a =
37,33,45,65,60,56,53,30,59,48,47,45,15,37,70,50
65,38,23,52,61,44,48,17,56,39,74,29,34,59,77,39
54,47,41,53,58,25,38,75,43,37,59,61,50,49,38,46
32,57,51,21,27,68,37,46,50,64,53,55,32,42,41,47
72,51,32,24,65,75,38,49,82,31,56,34,49,34,29,49
Indices start at 0.
(0, 0) => 37
(4, 5) => 75
(1, 3) => 52
(4, 8) => 82
(2, 11) => 61
(0, 1) => 33
(2, 8) => 43
(3, 12) => 32
(0, 11) => 45
(0, 2) => 45
(3, 9) => 64
(0, 3) => 65
(2, 13) => 49
(4, 13) => 34
(3, 2) => 51
(3, 4) => 27
(1, 15) => 39
(4, 1) => 51
(4, 15) => 49
(4, 9) => 31
(2, 0) => 54
(2, 5) => 25

M = [53.3, 41.6, -14.9, 33.7, 58.2, 61.9, 62.1, -59.2]
M[0] = 53.3
M[3] = 33.7
M[-7] = 41.6
M[7] = -59.2
M[5] = 61.9
M[4] = 58.2

W =
  6.6   38.4  -30.9  -41.5  -23.5   19.0    0.7  -31.9   16.5   27.2   18.5    1.8   -4.7   45.5   -5.5  -14.2
-18.4   33.8  -14.2  -25.4  -37.2   24.0   49.5   37.5    9.3    1.2   20.2    8.9    5.2   55.2   60.5   12.1
 -4.2   38.3  -36.8  -27.0   -8.7   25.1   39.4   15.7    7.8   10.5    3.5   -4.3    2.9   41.8   18.4   11.3
  0.9   40.8  -45.7  -28.1   -2.3   28.2   36.2    9.1    6.8   12.1    5.4  -12.5    5.7   40.0    1.5    8.8
 -8.5   29.7  -20.7  -22.8  -20.8   13.5   26.2   14.6    9.0    4.2   14.4    4.5    1.4   39.4   28.5   10.0
  2.8   30.1  -32.9  -27.7  -11.8   13.3   10.4  -12.1   10.4   15.6   11.3   -1.0    0.1   37.9   -3.4   -0.8
-29.5   40.2  -13.6  -26.9  -49.5   38.1   71.3   53.0   15.1   -2.2   19.1    2.5    4.2   64.9   78.9   13.7
-19.5   29.9   -9.3  -21.9  -40.5   22.5   50.6   39.1    8.3    1.7   28.3   11.8    9.7   55.9   65.3    9.0
  4.7   27.6  -17.4  -23.5  -12.0    5.0    3.8  -10.1    9.9   11.5   15.8    3.7    3.3   29.8    7.7    2.5
  3.7   32.7  -36.8  -27.3   -7.6   17.7   19.2   -3.3    8.9   13.8   10.7   -5.5    0.4   34.6   -3.0    7.4
 -1.4   31.7  -30.1  -24.5   -9.4   13.3   17.9    4.2    9.3   10.0    9.6   -2.5    2.4   33.3    7.0    9.7
 11.5   39.2  -64.6  -34.9    8.5   35.4   39.4   -2.3    5.2   24.0    8.8  -15.9    2.3   45.7  -17.9  -12.1
W[-12, -16]: 6.6
W[9, -16]: 3.7
W[8, -1]: 2.5
W[-12]: [6.6, 38.4, -30.9, -41.5, -23.5, 19.0, 0.7, -31.9, 16.5, 27.2, 18.5, 1.8, -4.7, 45.5, -5.5, -14.2]
W[:, -12]: [-23.5, -37.2, -8.7, -2.3, -20.8, -11.8, -49.5, -40.5, -12.0, -7.6, -9.4, 8.5]
W[3, 1]: 40.8
W[10, -12]: -9.4
W[-12, -11]: 19.0
W[-5, 0]: -19.5
W[:, -5]: [1.8, 8.9, -4.3, -12.5, 4.5, -1.0, 2.5, 11.8, 3.7, -5.5, -2.5, -15.9]
W[-10]: [-4.2, 38.3, -36.8, -27.0, -8.7, 25.1, 39.4, 15.7, 7.8, 10.5, 3.5, -4.3, 2.9, 41.8, 18.4, 11.3]
W[-12, 4]: -23.5
W[-1, 9]: 24.0
W[5, -1]: -0.8
W[6, -6]: 19.1
W[5, 4]: -11.8
W[-1, -16]: 11.5
W[1, -14]: -14.2
W[7, 8]: 8.3
W[11, 14]: -17.9
W[3]: [0.9, 40.8, -45.7, -28.1, -2.3, 28.2, 36.2, 9.1, 6.8, 12.1, 5.4, -12.5, 5.7, 40.0, 1.5, 8.8]
W[2, 4]: -8.7
W[-3, 8]: 8.9
W[6, -1]: 13.7
W[1, 0]: -18.4
W[4, -8]: 9.0
W[1]: [-18.4, 33.8, -14.2, -25.4, -37.2, 24.0, 49.5, 37.5, 9.3, 1.2, 20.2, 8.9, 5.2, 55.2, 60.5, 12.1]
W[2, 9]: 10.5
W[11, 13]: 45.7
W[-9, 13]: 40.0
W[-4, 12]: 3.3
W[-5, -1]: 9.0
W[:, 10]: [18.5, 20.2, 3.5, 5.4, 14.4, 11.3, 19.1, 28.3, 15.8, 10.7, 9.6, 8.8]
W[-10, 0]: -4.2
W[7, -12]: -40.5

A =
[[7 7 6 6 5 4]
 [4 2 2 5 7 6]]
A[-2,0]	7
A[1,0]	4
A[-1,1]	2
